Below are the code and all the weights of a small trained network. Each question names an input and a target symbol and asks about switching units off, where a switched-off unit gives its printed mean instead of its output.

import numpy as np


def w(rows, s, z=0):
    codes = np.array(rows[::2]) - 128.0
    scale = np.full(codes.shape[1], s)
    scale[-1] = z or s
    return codes * scale


def f(y):
    return y / 2 * (1 + np.tanh(0.7978845608 * (y + 0.044715 * y**3)))


def softmax(a):
    e = np.exp(a - a.max(-1, keepdims=True))
    return e / e.sum(-1, keepdims=True)


def log_softmax(a):
    a = a - a.max(-1, keepdims=True)
    return a - np.log(np.exp(a).sum(-1, keepdims=True))


def net(x, mask):
    ids = ['αβγξψω'.index(c) for c in x.split()]
    T = len(ids)
    res = E[ids] + P[:T]
    r = res
    for j in range(3):
        rows = slice(2 * j, 2 * j + 2)
        q, k, v = (r @ M[0][rows].T for M in (Q, K, V))
        z = softmax(np.where(np.tri(T) > 0, q @ k.T / 2**0.5, -1e9)) @ v
        o = O[0][rows]
        res = res + np.where(mask[j], z, o[:, -1]) @ o[:, :-1]
    y = f(res @ A[0][:, :-1].T + A[0][:, -1])
    res = res + np.where(mask[3:15], y, B[0][:, -1]) @ B[0][:, :-1]
    return log_softmax(res[-1] @ U[:, :-1].T + U[:, -1])


Q, K, V, O, A, B = {}, {}, {}, {}, {}, {}
E = w([
[160,91,200,117,69],'α',
[117,81,217,154,158],'β',
[117,88,231,68,156],'γ',
[115,30,139,66,162],'ξ',
[142,80,127,254,139],'ψ',
[183,67,71,133,35],'ω',
],0.0043)
P = w([
[158,58,164,140,117],'0',
[77,103,193,134,79],'1',
[172,183,172,117,133],'2',
[20,98,136,150,73],'3',
[185,84,3,138,190],'4',
[175,233,151,96,162],'5',
],0.0057)
Q[0] = w([
[93,174,141,180,117],'head 0',
[173,82,184,129,129],'head 0',
[61,48,186,139,59],'head 1',
[137,189,197,116,101],'head 1',
[251,220,173,106,204],'head 2',
[78,115,254,138,76],'head 2',
],0.033)
K[0] = w([
[122,114,185,120,121],'head 0',
[123,123,91,97,179],'head 0',
[184,50,161,142,123],'head 1',
[70,103,110,127,94],'head 1',
[79,172,55,133,123],'head 2',
[143,4,119,155,108],'head 2',
],0.044)
V[0] = w([
[154,182,174,141,114],'head 0',
[65,131,125,123,98],'head 0',
[111,76,160,106,104],'head 1',
[190,84,38,125,162],'head 1',
[205,132,89,130,17],'head 2',
[140,143,145,254,145],'head 2',
],0.026)
O[0] = w([
[135,163,83,52,121,66],'head 0',
[191,122,138,144,107,96],'head 0',
[142,132,93,149,212,254],'head 1',
[96,22,107,205,60,117],'head 1',
[252,56,127,131,84,177],'head 2',
[161,189,225,220,131,116],'head 2',
],0.015,0.0073)
A[0] = w([
[66,82,84,63,183,156],'neuron 0',
[147,236,171,185,144,83],'neuron 1',
[80,60,231,194,63,112],'neuron 2',
[75,141,137,2,159,106],'neuron 3',
[176,45,135,119,51,62],'neuron 4',
[70,17,126,149,88,123],'neuron 5',
[46,93,68,159,135,112],'neuron 6',
[196,172,111,60,81,145],'neuron 7',
[86,223,116,129,184,129],'neuron 8',
[105,150,107,187,142,127],'neuron 9',
[225,70,132,166,104,191],'neuron 10',
[122,219,148,24,102,2],'neuron 11',
],0.0088,0.006)
B[0] = w([
[47,108,149,100,136,201],'neuron 0',
[154,96,179,178,108,173],'neuron 1',
[103,222,108,112,50,178],'neuron 2',
[92,163,88,63,90,158],'neuron 3',
[146,199,81,172,179,184],'neuron 4',
[160,117,67,203,135,202],'neuron 5',
[113,101,107,166,69,173],'neuron 6',
[86,92,144,170,113,150],'neuron 7',
[155,194,109,165,160,181],'neuron 8',
[101,130,147,141,133,147],'neuron 9',
[150,77,153,40,126,248],'neuron 10',
[169,76,109,121,1,136],'neuron 11',
],0.02,0.014)
U = w([
[146,2,198,34,190,254],'α',
[120,172,159,235,249,117],'β',
[21,201,83,50,181,150],'γ',
[43,25,83,200,88,133],'ξ',
[99,135,166,119,2,64],'ψ',
[185,146,35,153,100,44],'ω',
],0.0025,0.0033)

Each question gives the input, a string of symbols that net reads in full, and the target symbol t.
The units are the heads (2 rows each of Q, K, V and O) and the neurons (one row each of A and B). Each row of codes is followed by its name. A weight is (code - 128) times the scale printed after its matrix; where a second scale follows, it is the last column's (O, A, B and U).
mask holds one flag per unit, heads first, then neurons. A switched-off unit (its flag False) gives its mean, the last column of its rows in O or B, instead of its output. The means were averaged over made-up inputs and are rounded, as every weight is.
A unit's drop is (log p(t) with every unit on - log p(t) with that unit switched off) / (log p(t) with every unit on - log p(t) with every unit switched off).
The circuit of an input: a set's keep is (log p(t) with only the set's units on - log p(t) with every unit switched off) / (log p(t) with every unit on - log p(t) with every unit switched off). Starting from the 12 units with the biggest drops (on a tie, the unit counted first), units are removed one at a time, each time the one whose removal leaves the highest keep (on an exact tie, the one counted first), for as long as the keep stays at least 0.8.
units of the circuit, in order: the units of the circuit, biggest drop first
most important unit: the unit with the biggest drop
k most important neurons: the k neurons with the biggest drops, biggest first
heads that matter: for each layer, one digit per head in row order, 1 if its drop is at least 0.15 and else 0, layers parted by /
input α ξ ψ, target β: heads that matter : 011
input ψ ξ ψ ξ ω, target ψ: heads that matter : 011
input ξ γ ω ξ ξ, target ω: 3 most important neurons : (neuron 4; neuron 5; neuron 2)
input ξ ω α ω, target ξ: heads that matter : 011
input ω α γ β, target ω: units of the circuit, in order : (head 1; neuron 4; head 2; neuron 2)
input ψ β α, target β: units of the circuit, in order : (head 2; neuron 8; head 1)
input ω α ψ, target α: units of the circuit, in order : (head 2; neuron 10)
input α ω γ ω ω β, target α: units of the circuit, in order : (head 2; neuron 10)
input α γ α, target ψ: most important unit : head 1
input ξ α γ, target γ: units of the circuit, in order : (head 2; neuron 3; head 1)
input ξ ξ α, target γ: units of the circuit, in order : (head 2; head 1; neuron 3)
input ψ ξ β, target β: units of the circuit, in order : (head 2; head 1; neuron 8)
input ξ β ξ, target γ: heads that matter : 001
input α ω ψ ψ β ξ, target β: heads that matter : 001
input ξ γ β ξ α, target β: 2 most important neurons : (neuron 10; neuron 8)
input α ω ξ ξ ξ ψ, target β: heads that matter : 001
input ψ ω ξ β, target ψ: units of the circuit, in order : (head 2; neuron 2; head 1)
input ξ ξ β ξ ξ ξ, target γ: units of the circuit, in order : (head 2; neuron 3)
input ψ γ ξ ξ γ α, target γ: units of the circuit, in order : (head 2; neuron 3)
input α ξ ψ β α, target ψ: most important unit : head 2
input α ψ ω ω ψ, target ω: 3 most important neurons : (neuron 4; neuron 5; neuron 2)
input β α α ω, target β: 2 most important neurons : (neuron 10; neuron 8)
input ω ω ξ, target α: most important unit : neuron 10
input γ ξ β, target γ: heads that matter : 001
input ψ α ψ α ω ω, target α: heads that matter : 001
